Here is a tiny trained network, its code and every weight. The questions are about switching its units off for an input and a class, where a switched-off unit gives its printed mean instead of its output.

import numpy as np


def w(rows, s, z=0):
    codes = np.array(rows[::2]) - 128.0
    scale = np.full(codes.shape[1], s)
    scale[-1] = z or s
    return codes * scale


def norm(h):
    return h / np.sqrt((h * h).mean(-1, keepdims=True) + 1e-5)


def f(y):
    return y / 2 * (1 + np.tanh(0.7978845608 * (y + 0.044715 * y**3)))


def log_softmax(a):
    a = a - a.max(-1, keepdims=True)
    return a - np.log(np.exp(a).sum(-1, keepdims=True))


def net(x, mask):
    res = np.array(x, float).reshape(1, 3) / 4 @ E
    u = 0
    for l in range(2):
        y = f(norm(res) @ A[l][:, :-1].T + A[l][:, -1])
        res = res + np.where(mask[u : u + 14], y, B[l][:, -1]) @ B[l][:, :-1]
        u += 14
    return log_softmax(norm(res)[-1] @ U[:, :-1].T + U[:, -1])


A, B = {}, {}
E = w([
[158,147,235,120,170,238,125,115],'x0',
[91,103,133,229,70,136,150,3],'x1',
[52,66,154,117,131,84,129,192],'x2',
],0.0045)
A[0] = w([
[178,196,61,140,129,123,104,91,5],'0.n0',
[121,94,84,92,154,29,95,203,104],'0.n1',
[75,97,34,181,64,36,189,87,84],'0.n2',
[135,129,137,150,127,183,72,115,56],'0.n3',
[2,54,137,152,99,89,131,149,145],'0.n4',
[131,141,140,132,119,118,138,133,128],'0.n5',
[153,145,173,128,136,161,172,126,61],'0.n6',
[87,96,131,113,119,122,114,140,40],'0.n7',
[143,135,127,149,141,123,141,130,98],'0.n8',
[132,125,135,130,121,137,137,146,83],'0.n9',
[120,111,42,93,123,34,112,212,129],'0.n10',
[167,166,75,194,104,129,93,53,124],'0.n11',
[130,119,169,74,172,151,188,197,138],'0.n12',
[131,131,127,136,132,128,162,136,127],'0.n13',
],0.0064,0.0029)
B[0] = w([
[86,120,83,101,142,158,166,130,148],'0.n0',
[129,146,143,120,115,159,244,141,210],'0.n1',
[163,83,189,123,144,107,1,174,254],'0.n2',
[175,123,82,133,136,134,152,161,134],'0.n3',
[122,31,134,202,130,48,148,119,229],'0.n4',
[128,132,131,129,134,123,128,127,128],'0.n5',
[197,114,87,136,133,124,128,149,142],'0.n6',
[99,139,137,152,145,91,130,140,125],'0.n7',
[132,128,129,121,116,128,123,147,122],'0.n8',
[114,136,114,140,129,129,125,137,119],'0.n9',
[162,169,129,72,109,133,247,142,230],'0.n10',
[49,169,89,93,103,133,158,97,198],'0.n11',
[57,148,75,147,158,141,69,122,186],'0.n12',
[125,126,131,125,123,134,125,135,128],'0.n13',
],0.0055,0.0061)
A[1] = w([
[111,104,121,112,129,80,108,156,158],'1.n0',
[139,147,120,119,151,155,53,139,71],'1.n1',
[157,232,77,38,137,123,124,176,87],'1.n2',
[140,192,130,103,117,179,162,113,139],'1.n3',
[95,180,75,97,165,152,159,155,174],'1.n4',
[171,131,149,148,158,158,57,135,89],'1.n5',
[147,130,139,127,107,119,180,126,3],'1.n6',
[152,155,137,125,151,152,51,139,56],'1.n7',
[152,131,150,163,139,167,153,104,138],'1.n8',
[111,184,90,99,135,177,117,102,118],'1.n9',
[103,113,137,164,128,102,11,123,2],'1.n10',
[149,172,121,121,152,154,64,133,74],'1.n11',
[143,130,124,143,117,122,116,136,136],'1.n12',
[173,97,161,142,119,104,93,126,63],'1.n13',
],0.011,0.0031)
B[1] = w([
[145,216,168,95,108,161,131,145,178],'1.n0',
[155,81,85,174,174,93,221,156,165],'1.n1',
[208,166,177,103,2,119,65,61,255],'1.n2',
[149,156,155,44,76,148,57,127,222],'1.n3',
[143,181,67,95,160,234,63,47,225],'1.n4',
[132,64,64,128,158,117,58,185,175],'1.n5',
[115,122,143,202,167,126,120,131,139],'1.n6',
[161,66,60,164,187,95,185,148,164],'1.n7',
[192,176,77,89,138,122,149,141,165],'1.n8',
[179,120,125,54,123,101,143,228,208],'1.n9',
[52,147,152,164,106,132,32,41,202],'1.n10',
[203,53,77,134,178,99,208,160,169],'1.n11',
[149,128,132,118,137,141,119,119,128],'1.n12',
[161,160,62,114,128,162,115,102,153],'1.n13',
],0.0066,0.0071)
U = w([
[32,85,150,189,99,87,1,59,190],'0',
[129,97,183,133,91,37,189,216,129],'1',
[86,70,79,186,210,136,74,153,2],'2',
[207,72,28,89,208,150,90,187,191],'3',
[146,114,142,208,137,164,193,52,1],'4',
[164,220,139,43,58,176,107,106,213],'5',
[46,132,126,129,191,135,228,171,56],'6',
[17,177,108,119,224,201,84,151,8],'7',
],0.013,0.0045)

Each question gives the input, the list of numbers given to net, and the class t.
The units are the neurons (one row each of A and B). Each row of codes is followed by its name. A weight is (code - 128) times the scale printed after its matrix; where a second scale follows, it is the last column's (A, B and U).
mask holds one flag per neuron, layer by layer. A switched-off neuron (its flag False) gives its mean, the last column of its row in B, instead of its output. The means were averaged over made-up inputs and are rounded, as every weight is.
A unit's drop is (log p(t) with every unit on - log p(t) with that unit switched off) / (log p(t) with every unit on - log p(t) with every unit switched off).
The circuit of an input: a set's keep is (log p(t) with only the set's units on - log p(t) with every unit switched off) / (log p(t) with every unit on - log p(t) with every unit switched off). Starting from the 12 units with the biggest drops (on a tie, the unit counted first), units are removed one at a time, each time the one whose removal leaves the highest keep (on an exact tie, the one counted first), for as long as the keep stays at least 0.8.
units of the circuit, in order: the units of the circuit, biggest drop first
unit that matters most: the unit with the biggest drop
top k neurons: the k neurons with the biggest drops, biggest first
top k neurons in layer l: the k neurons of layer l with the biggest drops, biggest first
drop when u is switched off: that unit's drop, to one decimal
input [8,3,3], class 3: unit that matters most	0.n10
input [7,8,8], class 4: top 4 neurons	(0.n2; 0.n12; 1.n3; 1.n5)
input [-5,4,-6], class 0: units of the circuit, in order	(0.n2; 1.n10)
input [7,5,6], class 0: top 2 neurons in layer 0	(0.n10; 0.n1)
input [4,-8,-1], class 3: top 3 neurons in layer 0	(0.n10; 0.n12; 0.n11)
input [3,-1,1], class 3: top 2 neurons	(0.n4; 0.n2)
input [-3,5,-6], class 0: top 3 neurons in layer 0	(0.n10; 0.n2; 0.n1)
input [4,-3,7], class 7: top 2 neurons in layer 0	(0.n12; 0.n2)
input [3,-6,0], class 3: top 3 neurons in layer 0	(0.n12; 0.n10; 0.n11)
input [1,-1,8], class 1: top 3 neurons	(0.n4; 1.n4; 0.n11)
input [-4,2,-1], class 0: top 2 neurons	(0.n2; 1.n10)
input [1,7,-2], class 0: top 2 neurons	(0.n10; 0.n1)
input [-8,-5,5], class 1: top 2 neurons	(0.n4; 0.n11)
input [6,-3,7], class 7: unit that matters most	0.n2
input [6,-3,-7], class 3: top 2 neurons	(0.n10; 0.n1)
input [-5,1,1], class 1: top 2 neurons in layer 1	(1.n4; 1.n2)
input [1,-1,4], class 6: top 2 neurons in layer 0	(0.n4; 0.n2)
input [2,3,1], class 4: top 3 neurons	(0.n2; 0.n12; 1.n3)
input [-7,4,-3], class 0: drop when 0.n2 is switched off	0.3
input [5,1,3], class 3: unit that matters most	0.n4
input [8,6,6], class 4: drop when 0.n12 is switched off	0.2
input [-7,2,6], class 1: drop when 0.n10 is switched off	0.5
